Below are the code and all the weights of a small trained network. Each question names an input and a target symbol and asks about switching units off, where a switched-off unit gives its printed mean instead of its output.

import numpy as np


def w(rows, s, z=0):
    codes = np.array(rows[::2]) - 128.0
    scale = np.full(codes.shape[1], s)
    scale[-1] = z or s
    return codes * scale


def f(y):
    return y / 2 * (1 + np.tanh(0.7978845608 * (y + 0.044715 * y**3)))


def softmax(a):
    e = np.exp(a - a.max(-1, keepdims=True))
    return e / e.sum(-1, keepdims=True)


def log_softmax(a):
    a = a - a.max(-1, keepdims=True)
    return a - np.log(np.exp(a).sum(-1, keepdims=True))


def net(x, mask):
    ids = ['ΘΛΠαεζημω'.index(c) for c in x.split()]
    T = len(ids)
    res = E[ids] + P[:T]
    u = 0
    for l in range(3):
        r = res
        for j in range(2):
            rows = slice(3 * j, 3 * j + 3)
            q, k, v = (r @ M[l][rows].T for M in (Q, K, V))
            z = softmax(np.where(np.tri(T) > 0, q @ k.T / 3**0.5, -1e9)) @ v
            o = O[l][rows]
            res = res + np.where(mask[u + j], z, o[:, -1]) @ o[:, :-1]
        u += 2
        y = f(res @ A[l][:, :-1].T + A[l][:, -1])
        res = res + np.where(mask[u : u + 8], y, B[l][:, -1]) @ B[l][:, :-1]
        u += 8
    return log_softmax(res[-1] @ U[:, :-1].T + U[:, -1])


Q, K, V, O, A, B = {}, {}, {}, {}, {}, {}
E = w([
[29,134,168,147,166,187,43],'Θ',
[207,130,182,126,182,175,147],'Λ',
[125,144,13,5,165,108,97],'Π',
[132,57,135,188,93,152,201],'α',
[116,161,89,32,248,110,189],'ε',
[193,104,134,72,156,68,126],'ζ',
[123,60,104,155,160,25,152],'η',
[160,134,202,159,87,145,154],'μ',
[201,176,70,147,109,102,44],'ω',
],0.014)
P = w([
[229,25,25,82,51,247,178],'0',
[252,38,80,195,135,164,126],'1',
[219,61,175,70,102,148,112],'2',
[167,112,157,77,131,142,144],'3',
[153,143,161,102,157,110,120],'4',
[137,149,149,124,169,96,101],'5',
[125,151,167,136,181,88,92],'6',
[111,152,164,150,191,85,79],'7',
[97,149,158,164,196,85,74],'8',
[84,150,165,164,202,86,89],'9',
[78,144,157,176,217,93,90],'10',
[59,132,143,194,229,110,99],'11',
[91,145,169,191,219,82,79],'12',
],0.0035)
Q[0] = w([
[174,116,224,130,169,54,116],'0.h0',
[116,208,20,24,105,204,153],'0.h0',
[129,90,89,104,87,135,176],'0.h0',
[156,108,44,129,34,48,181],'0.h1',
[189,188,66,59,215,97,103],'0.h1',
[164,177,153,254,48,171,208],'0.h1',
],0.0063)
K[0] = w([
[63,161,130,94,161,95,73],'0.h0',
[220,164,70,42,122,75,191],'0.h0',
[143,130,140,82,124,136,148],'0.h0',
[101,69,134,101,99,111,149],'0.h1',
[52,59,168,102,195,254,60],'0.h1',
[194,69,136,93,82,168,211],'0.h1',
],0.0086)
V[0] = w([
[181,165,132,114,98,78,181],'0.h0',
[187,92,98,162,25,173,191],'0.h0',
[3,134,153,167,99,171,57],'0.h0',
[153,224,76,96,64,89,103],'0.h1',
[249,79,61,63,164,127,172],'0.h1',
[66,118,113,40,234,180,167],'0.h1',
],0.0065)
O[0] = w([
[153,116,168,64,97,89,122,4],'0.h0',
[110,171,201,148,106,46,92,3],'0.h0',
[84,118,47,221,115,162,182,245],'0.h0',
[150,187,103,56,61,124,173,45],'0.h1',
[76,192,254,148,49,89,110,77],'0.h1',
[111,17,207,103,191,80,74,211],'0.h1',
],0.006,0.0043)
A[0] = w([
[186,74,129,139,136,138,207,152],'0.n0',
[167,142,101,22,136,107,44,54],'0.n1',
[96,184,149,179,66,141,81,115],'0.n2',
[132,65,83,176,87,148,99,4],'0.n3',
[171,164,249,117,85,171,151,121],'0.n4',
[175,74,173,181,12,156,183,117],'0.n5',
[125,95,115,173,158,31,132,134],'0.n6',
[77,181,98,112,208,137,1,232],'0.n7',
],0.0081,0.0044)
B[0] = w([
[122,120,119,85,199,104,50,160],'0.n0',
[172,63,111,208,32,157,210,160],'0.n1',
[133,147,107,48,208,207,175,138],'0.n2',
[155,65,208,195,42,80,97,141],'0.n3',
[135,235,83,254,150,112,101,146],'0.n4',
[113,75,175,212,247,97,226,138],'0.n5',
[120,74,77,53,61,118,137,146],'0.n6',
[98,84,191,126,58,210,155,249],'0.n7',
],0.0066,0.012)
Q[1] = w([
[100,117,27,95,141,117,169],'1.h0',
[134,130,132,115,104,200,65],'1.h0',
[100,125,164,172,79,198,75],'1.h0',
[97,141,253,181,131,247,139],'1.h1',
[170,158,219,183,148,80,95],'1.h1',
[50,186,81,29,181,146,243],'1.h1',
],0.0076)
K[1] = w([
[162,120,76,75,189,71,191],'1.h0',
[77,157,103,72,93,155,67],'1.h0',
[12,158,142,129,97,220,101],'1.h0',
[2,131,161,140,82,238,145],'1.h1',
[48,173,187,193,135,118,68],'1.h1',
[229,32,221,101,130,97,233],'1.h1',
],0.0076)
V[1] = w([
[66,130,157,87,77,171,85],'1.h0',
[199,168,191,129,131,105,167],'1.h0',
[16,159,88,136,228,143,184],'1.h0',
[85,105,142,96,156,132,228],'1.h1',
[111,189,125,3,133,168,102],'1.h1',
[12,84,108,54,57,138,191],'1.h1',
],0.0048)
O[1] = w([
[185,119,111,204,125,197,103,230],'1.h0',
[79,95,119,37,168,92,153,6],'1.h0',
[81,121,160,254,127,68,38,202],'1.h0',
[128,188,130,186,186,106,158,174],'1.h1',
[98,68,128,183,148,114,66,55],'1.h1',
[76,177,118,187,172,52,138,253],'1.h1',
],0.0055,0.0041)
A[1] = w([
[156,174,175,112,111,194,114,66],'1.n0',
[97,108,98,168,94,168,19,118],'1.n1',
[28,97,116,160,160,180,93,97],'1.n2',
[225,168,153,175,166,134,54,246],'1.n3',
[178,32,58,177,182,204,152,237],'1.n4',
[20,133,133,161,160,20,223,68],'1.n5',
[188,91,26,85,83,135,227,105],'1.n6',
[180,56,57,55,214,59,2,6],'1.n7',
],0.0062,0.0025)
B[1] = w([
[138,90,25,87,107,226,145,141],'1.n0',
[164,135,181,132,61,100,89,193],'1.n1',
[156,156,179,185,143,156,59,209],'1.n2',
[160,181,99,52,131,111,235,168],'1.n3',
[45,255,136,107,210,62,91,248],'1.n4',
[155,20,143,167,112,112,74,141],'1.n5',
[73,112,29,184,168,133,66,155],'1.n6',
[176,147,181,107,129,18,68,148],'1.n7',
],0.0059,0.015)
Q[2] = w([
[228,75,108,2,126,150,175],'2.h0',
[234,120,143,75,89,153,181],'2.h0',
[183,149,67,118,115,8,183],'2.h0',
[61,43,12,127,106,119,108],'2.h1',
[101,109,167,219,103,105,120],'2.h1',
[213,95,99,39,184,46,120],'2.h1',
],0.0069)
K[2] = w([
[169,78,122,83,69,115,166],'2.h0',
[192,118,141,99,84,124,167],'2.h0',
[144,124,194,110,59,181,152],'2.h0',
[72,42,58,124,77,129,132],'2.h1',
[112,75,255,130,74,141,38],'2.h1',
[211,57,49,56,247,3,213],'2.h1',
],0.007)
V[2] = w([
[231,154,143,96,122,31,78],'2.h0',
[151,243,117,126,176,144,198],'2.h0',
[28,120,33,141,180,71,166],'2.h0',
[161,157,135,103,2,136,203],'2.h1',
[175,96,134,100,180,105,215],'2.h1',
[111,197,55,152,90,120,129],'2.h1',
],0.0058)
O[2] = w([
[254,184,154,99,86,25,90,44],'2.h0',
[238,97,118,151,206,220,112,131],'2.h0',
[114,73,59,32,200,121,158,70],'2.h0',
[109,109,152,205,187,152,30,4],'2.h1',
[57,163,103,183,189,114,150,19],'2.h1',
[160,79,228,155,108,11,84,130],'2.h1',
],0.0056,0.011)
A[2] = w([
[113,36,207,146,178,59,124,107],'2.n0',
[16,177,104,69,195,118,168,74],'2.n1',
[207,55,177,41,207,189,112,2],'2.n2',
[107,200,170,3,154,114,196,111],'2.n3',
[123,48,149,61,90,187,91,110],'2.n4',
[133,228,153,136,210,188,129,89],'2.n5',
[57,140,57,91,209,154,117,141],'2.n6',
[160,86,65,15,145,73,122,59],'2.n7',
],0.0068,0.0042)
B[2] = w([
[145,169,149,15,113,221,123,156],'2.n0',
[233,111,179,144,82,175,117,215],'2.n1',
[151,1,100,42,142,140,87,133],'2.n2',
[145,13,144,145,160,130,78,172],'2.n3',
[113,120,72,170,184,24,196,167],'2.n4',
[129,73,40,160,134,82,88,254],'2.n5',
[135,144,152,151,54,140,111,208],'2.n6',
[102,213,88,125,190,138,75,150],'2.n7',
],0.0081,0.0084)
U = w([
[92,162,158,181,111,151,57,16],'Θ',
[128,146,111,209,188,77,178,127],'Λ',
[126,231,20,93,83,253,173,144],'Π',
[122,47,214,99,118,131,141,83],'α',
[188,14,133,144,111,136,89,2],'ε',
[73,178,118,73,145,81,87,217],'ζ',
[55,58,52,125,83,93,153,205],'η',
[86,205,166,115,176,163,218,214],'μ',
[186,198,193,120,59,83,120,155],'ω',
],0.0061,0.004)

Each question gives the input, a string of symbols that net reads in full, and the target symbol t.
The units are the heads (3 rows each of Q, K, V and O) and the neurons (one row each of A and B). Each row of codes is followed by its name. A weight is (code - 128) times the scale printed after its matrix; where a second scale follows, it is the last column's (O, A, B and U).
mask holds one flag per unit, layer by layer, with each layer's heads first. A switched-off unit (its flag False) gives its mean, the last column of its rows in O or B, instead of its output. The means were averaged over made-up inputs and are rounded, as every weight is.
A unit's drop is (log p(t) with every unit on - log p(t) with that unit switched off) / (log p(t) with every unit on - log p(t) with every unit switched off).
The circuit of an input: a set's keep is (log p(t) with only the set's units on - log p(t) with every unit switched off) / (log p(t) with every unit on - log p(t) with every unit switched off). Starting from the 12 units with the biggest drops (on a tie, the unit counted first), units are removed one at a time, each time the one whose removal leaves the highest keep (on an exact tie, the one counted first), for as long as the keep stays at least 0.8.
circuit, biggest first: the units of the circuit, biggest drop first
unit that matters most: the unit with the biggest drop
top k neurons: the k neurons with the biggest drops, biggest first
top k neurons in layer l: the k neurons of layer l with the biggest drops, biggest first
heads that matter: for each layer, one digit per head in row order, 1 if its drop is at least 0.15 and else 0, layers parted by /
input ζ ζ Λ Λ Λ, target ε: circuit, biggest first : 1.h0, 2.n2, 0.h0, 2.n3
input Λ Λ Λ ζ Θ Λ Λ Θ, target ε: top 3 neurons : 0.n7, 1.n1, 0.n4
input Λ ζ ζ Θ Π μ ζ η Λ, target Λ: top 2 neurons : 0.n7, 1.n3
input Θ ω Θ α Θ ε, target ε: unit that matters most : 2.n1
input Θ ω Θ, target Π: circuit, biggest first : 0.h1, 0.n2
input Π Θ Θ ζ Π Λ, target ε: top 2 neurons : 2.n3, 2.n1
input Θ ζ ζ, target ζ: top 2 neurons in layer 1 : 1.n7, 1.n4
input Π α Θ Π Θ, target η: heads that matter : 01 / 00 / 11
input Θ Θ Θ Λ Θ Π ω, target Π: circuit, biggest first : 1.n3, 1.n7, 2.n3
input Θ Θ Λ Θ μ μ Λ α, target α: heads that matter : 10 / 10 / 01
input Π Λ η, target ζ: top 2 neurons in layer 2 : 2.n7, 2.n1
input α Λ ζ, target ω: circuit, biggest first : 2.h0, 0.h0
input α ω ω Θ ζ Θ, target ω: top 3 neurons : 1.n4, 1.n6, 1.n1
input ω Θ ζ ω ζ Λ Λ Θ, target ω: heads that matter : 01 / 00 / 11
input Θ ω μ μ Θ, target Π: circuit, biggest first : 0.h1
input η Θ ζ, target ζ: top 3 neurons : 2.n7, 1.n7, 0.n0
input ω Θ Θ Θ Λ η ζ Λ Θ, target ε: heads that matter : 00 / 11 / 11
input Π Λ Λ Θ Λ Θ Θ Θ Θ Λ Θ Λ μ, target Λ: top 2 neurons in layer 1 : 1.n1, 1.n4
input α Λ Θ ε α, target α: heads that matter : 01 / 10 / 00
input α Λ Λ μ, target Λ: top 3 neurons : 0.n5, 0.n4, 2.n5
input Λ μ ω Λ Θ Λ, target Λ: unit that matters most : 0.n7
input ε Λ ε μ Π, target η: top 3 neurons in layer 1 : 1.n4, 1.n2, 1.n1
input ε Π ζ Λ ζ Λ α, target μ: top 2 neurons in layer 1 : 1.n4, 1.n1
input ω ζ Λ α Π, target η: top 2 neurons in layer 2 : 2.n4, 2.n1
input μ ω η ω Λ Λ α Θ η μ, target μ: top 3 neurons in layer 0 : 0.n5, 0.n7, 0.n2
input ζ ζ Θ Π ω, target ω: heads that matter : 10 / 00 / 10
input Λ α Π Π ε, target α: unit that matters most : 1.h0
